Each row has a name. Each question is about the rows just above it. Places in a row count from 0.

Rupe: [ 50  40 103  34  40  40  71  -5 -14]
div: [-29  83 -86  10  45  20 -12  24  53]
Zufa: [-66 -48 -18 -65  17 -86 -21  95  58]
Revig: [-14  -6  28 -30  50  -3 -24  22 -23]
Subo: [ 75  37  15  93  21  21  58  -7 -90]
Folo: [  19   -2   70  -30 -101   25   37    5  -50]
Selip: [ 70  83  65  77 -47  31  43  11 -18]
tags:
[5] -> J_32
[-5] -> J_835
[37] -> J_468
[-30] -> J_920
The tag of Folo, keyed by place 7: => J_32
Which value appears more than once in Rupe? => [40]
Where do [  19   -2   70  -30 -101   25   37    5  -50] appear? => Folo

zatak: [ -8  54 -57  29  14  11 -27  24  24  17  11 -36  10   9 -58 -43 -45  13
  -4   5   4  22 -14  26 -57  24   2  -4  18  20   9   3   7  28 -28 -24
 -37 -22  -7  16   3 -43  -6  -6  29 -50 -27 -12  10   2  17   7  -2   2
   7 -32 -55  15  -6  14 -45  10]
pato: [ 30 -14 -33 -18  -9  27 -20 -15  -7   8  10 -28  47  -6 -45 -31 -39  28
  16  -4  -5 -20 -27  -8 -37  -8  64  52  20  10  -9  49  43 -13 -17  10
 -32 -17 -17 -14  48 -31  66  19 -18 -37 -10 -17  -2  60 -12 -11 -15  65
 -15 -36 -44  24  58 -18 -16  38]
vovit: [  8  59  -6  67  17 -32   6  22  86  66  85  30   7  48 -11   7  -6  49
  -6  16  12  26  45  97  -8  97  -8  -7 -18 -12  30  -3  -6  96  10   7
  -1   7  -7   3  -8   4  -2  55  42 -12   5   4 -14 -15  69  23  12 -10
   1  -5 -15  17  -3  14 -53   3]
Pag: [ -8  26 -57  29  14  11 -27  24  24  17  11 -36  10   9 -58 -43 -45  13
  12   5   4  22 -14  26 -57  24   2  -4  18  20   9   3   7  28 -28 -24
 -37 -22  -7  16   3 -43  -6  16  17 -50 -27 -12  10   2  17   7  -2   2
   7 -32 -55  15  -6  14 -45  10]
Gubop: [  8  74  -6  67  17  18   6  22  86  66  85  30   7  48 -11   7  -6  49
  -6  16  12  26  45  97  -8  97  -8  -7 -18 -12  30  -3  -6  96  10   7
  -1   7  -7   3  -8   4  -2  55  42 -12   5   4 -14 -15  69  23  12 -10
   1  -5 -15  17  -3  14 -53   3]
popiz: [  8  74  -6  67  17  18   6  22  86  66  85  30   7  48 -11   7  -6  49
  -6  16  12  26  45  97  -8  97  -8  -7 -18 -12  30  -3  -6  96  10   7
  -1   7  -7   3  -8   4  -2  55  42 -12   5   4 -14 -15  69  23  12 -10
   1  -5 -15  17   4   2   1   0]
fule: [ 42  17 -38  13  -3  45 -26   0  20  29  49 -14  76   3 -38 -32 -33  63
  17   2  -5  -4  -9  29 -38  26  83  81  14   2   4  72  67  25 -18  34
 -38 -22 -21  -7  70 -26  94  45   4  55 -19 -18 -11  77  10  -5  -7  89
 -10 -31 -40  39 -10  -8 -33  59]
Shuffled Pag with one entry gone: [-50  -7  16   7  17 -43  14  10 -36 -22   7   7  -6  17  -2 -27  14   9
  16  20   4 -14 -58  15 -27  11   5  17  24   3  12 -43  11   9  -6 -12
  29  24 -24  24 -57 -45  26 -32  26  -8 -45  22  10 -28   2  -4   2  10
 -55   3  28 -57  13 -37   2], missing => [18]
[ -8  26 -57  29  14  11 -27  24  24  17  11 -36  10   9 -58 -43 -45  13
  12   5   4  22 -14  26 -57  24   2  -4  18  20   9   3   7  28 -28 -24
 -37 -22  -7  16   3 -43  -6  16  17 -50 -27 -12  10   2  17   7  -2   2
   7 -32 -55  15  -6  14 -45  10] is in which row? => Pag
key -> tag
[55] -> J_932
[1] -> J_486
[-37] -> J_709
[0] -> J_445
[54] -> J_816
Join fule by its entry at place 45: => J_932
Whose row is [  8  74  -6  67  17  18   6  22  86  66  85  30   7  48 -11   7  -6  49
  -6  16  12  26  45  97  -8  97  -8  -7 -18 -12  30  -3  -6  96  10   7
  -1   7  -7   3  -8   4  -2  55  42 -12   5   4 -14 -15  69  23  12 -10
   1  -5 -15  17  -3  14 -53   3]? => Gubop
fule without one entry, shuffled: [ 81 -22 -38  63 -10 -38  26   0  -4 -33   2  20 -32  -7 -40  29  72 -38
  14   4  45   4  -5  10  83  89  59  55 -33 -18  13  76 -10  39  25   2
  34 -11  42  -7   3  -5  -8  -3  70 -19  17 -14  67  17  -9 -26  94 -26
 -31 -18  77 -38  45  49  29]. Gone: => [-21]

Gul: [-12  10 -28 -39  39 -35 -19 -15  39  -3   0  34 -61 -63  26  -5 -38  30
  86 -34 -16 -75 -18  15 -44 -18]
pirem: [-34  15 -18 -45  34 -21 -47  19  46  -9  -5  24 -59 -67  33 -13 -42  23
  68 -32  -9 -48 -11  26 -27 -17]
felo: [-38  10 -25 -43  37 -30  -4  11  43   1 -21  23 -34 -63  21  -3 -79  26
 116 -32 -24 -53 -15  12 -30 -20]
Voze: [-35   7 -17 -21  31 -41   2 -19  33   1  -7  35 -52 -54  28 -16 -57  16
  67 -78 -42 -68  -4  29 -38 -23]
nem: [-31  11 -23 -25  35 -11  10  -5  34   3 -16  39 -46 -62  25 -16 -35  15
  78 -36 -78 -46  -8  21 -27 -11]
Ginom: [-38   8 -35 -35  46 -32  -9  -5  12   0  -3   9 -57 -21  25  -3 -44  30
  93 -29 -23 -56 -25  16 -47 -18]
kis: [-43  -2 -67 -60  44 -27   4   6  44  11   7  29 -58 -49  29  29 -36  33
  82 -31 -26 -63 -30   1 -34 -22]
giguf: [-28   8 -38 -45  41 -33  -9  -8  41  16 -15  23 -30 -62  31 -29 -61  42
 103 -39 -22 -50 -11  17 -22 -13]
kovub: [-25 -18 -35 -28 -35 -43   9 -13  35  -8   7  31 -54 -59  29 -19 -76  23
  87 -48 -31 -62 -18  14 -36   1]
gafas: [ -26   19  -33  -36   47  -33   -4  -11   45   -8   -5   29  -56  -60
   27   -8  -47   17   75  -33  -37 -105  -13   26  -41  -10]
taf: [-35  18  23 -68  48 -25   4   2  30  -3  22  20 -56 -65  28 -13 -52  23
  74 -43 -20 -47 -11  32 -28 -23]
Faba: [-12  11 -21 -33  30  -8  -1  -6  45  20 -15  32 -62 -67  30  -7 -50  25
  84 -46 -13 -52 -10   8 -33  10]
The value that felo holds more than once: => [-30]
Which row holds [-31  11 -23 -25  35 -11  10  -5  34   3 -16  39 -46 -62  25 -16 -35  15
  78 -36 -78 -46  -8  21 -27 -11]? => nem
Whose row is [-28   8 -38 -45  41 -33  -9  -8  41  16 -15  23 -30 -62  31 -29 -61  42
 103 -39 -22 -50 -11  17 -22 -13]? => giguf
tags:
[-60] -> J_654
[-22] -> J_584
[-68] -> J_42
[-37] -> J_986
[-56] -> J_929
[-35] -> J_501
[-21] -> J_312
[-13] -> J_282
[-36] -> J_874
The tag of gafas, keyed by place 3: => J_874
Does one of the named rows hold [-62 -31 -48  87  23] side by side, in this order? => no

Vobam: [ 23 -44 -13 -42 -21 125  31 -15 -15 -22   3  16  29 -42  16  13 -29   0
  26 -22 -16  36  -4 -38 -15 -15]
tok: [ 14 -55   4  -1   8 -73  34  32  22  13   9  13  10 -42 -21   2  -1  20
  23 -46  11  13 -20 -46 -18  -7]
Vivu: [  0   6  -2  30  22  -1 -21  18  28  23 -13  -6 -22  -7  16 -20  14  21
   4 -16  24 -22   3   3   6  10]
bili: [ 23 -44 -13 -42  17 125  31 -15 -15 -43   3  16  29 -42 -29  13 -29 -19
  26 -22 -16  36  -4 -38 -15 -15]
sulut: [ 23 -44 -13 -42 -21 -51  31 -15 -15  14   3  16  29 -42 -29  13 -29 -19
  26 -22 -16  36 -18 -38 -15 -15]
zubo: [ -1  26  -6  22  -1  24 -19   3  -4 -22 -14 -19 -17  34  16   1  10   0
 -12  30  -4  -2   0  14  -2  -7]
Whose row is [  0   6  -2  30  22  -1 -21  18  28  23 -13  -6 -22  -7  16 -20  14  21
   4 -16  24 -22   3   3   6  10]? => Vivu
Shuffled Vivu with one entry gone: [ 18  -6  14  21 -13   6  30  22  24 -22   4   0  28  -7  16  23 -16 -22
  -2   3  -1 -20   3  10   6], missing => [-21]
Among the named rows, does one hold [ 3 16] next to each other, in this order? => yes
Shuffled bili with one entry gone: [-13  26  31 -22  -4 -19 -15 -15  36 -42  23 -16  16 -15   3  29 125 -29
 -29 -15  13 -42  17 -43 -38], missing => [-44]
Whose row is [ 14 -55   4  -1   8 -73  34  32  22  13   9  13  10 -42 -21   2  -1  20
  23 -46  11  13 -20 -46 -18  -7]? => tok
key -> tag
[-22] -> J_733
[24] -> J_940
[-1] -> J_668
[0] -> J_776
Look up the entry of Vivu at place 5 in the table: => J_668

Zevi: [59 32 66 -8]
vazip: [  45   87   39 -104]
puzep: [80 37 66 -8]
buda: [ 59 -39 -39 -39]
Fepok: [ 80  37  66 -68]
kopat: [ 45  39  39 -54]
Fepok without one entry, shuffled: [ 66  37 -68]. Gone: => [80]
Shuffled puzep with one entry gone: [37 80 66], missing => [-8]
The value that buda holds more than once: => [-39]
Repeated in kopat: => [39]
key -> tag
[39] -> J_338
[-39] -> J_299
Look up the entry of kopat at place 1 in the table: => J_338
Whose row is [  45   87   39 -104]? => vazip

nov: [-11  16   0  18  13  31  -3 -22  12 -11  11  -1 -17  -1 -24  -5  14  -5]
Femok: [   6   20  -13   55   27  -38   33  -29   18    7    9  -26   58   80
  -66 -103  -28   89]
migi: [ 2  0 -6 26  7 -3  6  3 -3  1  1  4 19 12 21 -5 -5  2]
roli: [ -1  -4  -7   6   3   4   0  -3 -12   0   8  -2  11  21  -4 -13  13  -4]
gep: [  5  -9 -27   0 -10 -13  -9  -4 -13  -4   9  -6  -4  -9  22   0  -5  -1]
ful: [  3  -7  -9 -12  -3  -3 -10 -15  -6   8   5   6  -8  11   1   7 -15   4]
key -> tag
[12] -> J_893
[7] -> J_902
[14] -> J_968
[13] -> J_159
[-5] -> J_822
Look up the entry of nov at place 4 in the table: => J_159
The row with [   6   20  -13   55   27  -38   33  -29   18    7    9  -26   58   80
  -66 -103  -28   89] is => Femok
Where do [ -1  -4  -7   6   3   4   0  -3 -12   0   8  -2  11  21  -4 -13  13  -4] appear? => roli
Does one of the named rows hold [-1 -5  0 22 -9] side by side, in this order? => no
Does one of the named rows hold [ -1 -24] side by side, in this order? => yes
Whose row is [  3  -7  -9 -12  -3  -3 -10 -15  -6   8   5   6  -8  11   1   7 -15   4]? => ful
Among the named rows, does one hold [ -3 -22] next to each other, in this order? => yes

veko: [ 86  39  44 101  52]
Pupe: [51 50 80 45 56]
lom: [87 71 48 87 83]
tonet: [43 66 52 94 37]
Which value appears more than once in lom? => [87]
Which entry of tonet is missing from [43 37 94 52]? => [66]
Among the named rows, does one hold [87 48] next to each other, in this order? => no
key -> tag
[52] -> J_608
[43] -> J_261
[87] -> J_82
[51] -> J_359
[86] -> J_121
Look up the entry of tonet at place 0 in the table: => J_261
Among the named rows, does one hold [80 45 56] next to each other, in this order? => yes
Whose row is [87 71 48 87 83]? => lom

Zalot: [ 44 -37 -12 -16  -2 -27   4  40  54 -24  42 -42 -57  12 -37  16  12  47
 -30 -25   7 -22   3 -27  27   2 -20  10  84  71 -22  24  17  48 -60 -54
   7 -47 -34  37 -22   5 -19 -16  15  14 -31  37 -24   0 -16 -43 -45]
dod: [-56 -65  -6  -2 -74 -60  36  -5  11  32   1 -23   4 -27  36  -2 -15  71
 -19   9   2 -16 -24  -7  -6 -13   1  17  74  45   9  21   2  28 -71 -56
 -13 -33 -51  27 -21  -3 -43  11  20  31 -76  10 -17  -7 -23   0 -16]
molo: [-100  -13   13   20  -66   -2   16  -34  -33   75  -42   18   62  -35
   21  -30   14   26   38   16   45   20    4    2   13  -37   24  -40
  -39  -17   23   60  -36  -63   35   14  -34    0   25   -2  -13  -27
  -40   20  -28    2  -18   -4   21    4  -15   10   21]
raf: [102  24 -17 -23  65  13 -24  53  44 -56  54 -30 -70  39 -72  19  18 -10
 -35 -29   2 -15  23 -23  32  18 -28   3  37  43 -38   1  31  37 -19  -7
  19 -25  -4  16   2  13  24 -35  14  -7  25  18 -10   0  -1 -39 -39]
tomu: [ 29  27 -17 -15 -37  -3  -9  57  23  11  46 -34 -37  15 -81 -13  49  42
 -32 -40  44   1  35 -36  74 -39   1 -16   9  57 -45 103   9  -9  16  32
 -36 -41   3  27 -20  -5  -3 -29  -3  16  13  -5  10   5 -21 -62 -38]
sune: [-19   5 -23   2 -56 -33   7 -36 -49  16 -40  10  86 -23  -8   2 -35 -46
   3  66  17  18 -12  22   5  21 -27 -94 -53  15  44  10  -2 -54  14  -8
   2 102  24 -32  -3 -10 -49 -36  39   6 -20  18  24   4 -41  60  19]
Which entry of molo is missing from [  25   20  -15  -35   -4   21  -33   75   14   -2  -40    4   16    2
  -34   23   18   60   -2   13   45  -36  -17   16  -13   10   13  -30
 -100  -13  -42    4    0   14  -34   35    2   20   21  -66  -18   24
  -28  -40   20   26   62  -63   38   21  -39  -27]? => [-37]
tags:
[10] -> J_183
[18] -> J_736
[37] -> J_607
[28] -> J_492
Join dod by its entry at place 47: => J_183
The row with [-19   5 -23   2 -56 -33   7 -36 -49  16 -40  10  86 -23  -8   2 -35 -46
   3  66  17  18 -12  22   5  21 -27 -94 -53  15  44  10  -2 -54  14  -8
   2 102  24 -32  -3 -10 -49 -36  39   6 -20  18  24   4 -41  60  19] is => sune
Whose row is [ 44 -37 -12 -16  -2 -27   4  40  54 -24  42 -42 -57  12 -37  16  12  47
 -30 -25   7 -22   3 -27  27   2 -20  10  84  71 -22  24  17  48 -60 -54
   7 -47 -34  37 -22   5 -19 -16  15  14 -31  37 -24   0 -16 -43 -45]? => Zalot

telen: [-9 78 56 13]
kerob: [ 15 115  -2 -11]
kapes: [ 40   5 -67  40]
niru: [-25  17   3  63]
mopu: [ 19   3  10 -12]
Domi: [-68  64 -67 -68]
pul: [-70  -5  -7  10]
Dube: [-89 -24 -85  -1]
Vivum: [ 19   3  10 -25]
dinas: [19  3  8  9]
Keli: [-38 -38  87 -52]
Which value appears more than once in kapes? => [40]
Shuffled pul with one entry gone: [ -7 -70  -5], missing => [10]
Whose row is [ 40   5 -67  40]? => kapes
Shuffled niru with one entry gone: [ 63  17 -25], missing => [3]
Among the named rows, does one hold [-25  17   3] next to each other, in this order? => yes
telen without one entry, shuffled: [13 78 56]. Gone: => [-9]

zotem: [123 -39  41 -86 -50]
vipo: [-65 -65 -77 -43 -40]
nanu: [-31 106 103 -55 124]
Pefof: [-116  -39  -77  -34  -93]
key -> tag
[124] -> J_467
[-40] -> J_156
[-93] -> J_141
[-77] -> J_759
[-50] -> J_266
Look up the entry of vipo at place 4 in the table: => J_156
Pefof without one entry, shuffled: [-77 -39 -34 -93]. Gone: => [-116]
Which value appears more than once in vipo? => [-65]
Whose row is [123 -39  41 -86 -50]? => zotem
Which value is in both zotem and Pefof? => [-39]
[-116  -39  -77  -34  -93] is in which row? => Pefof

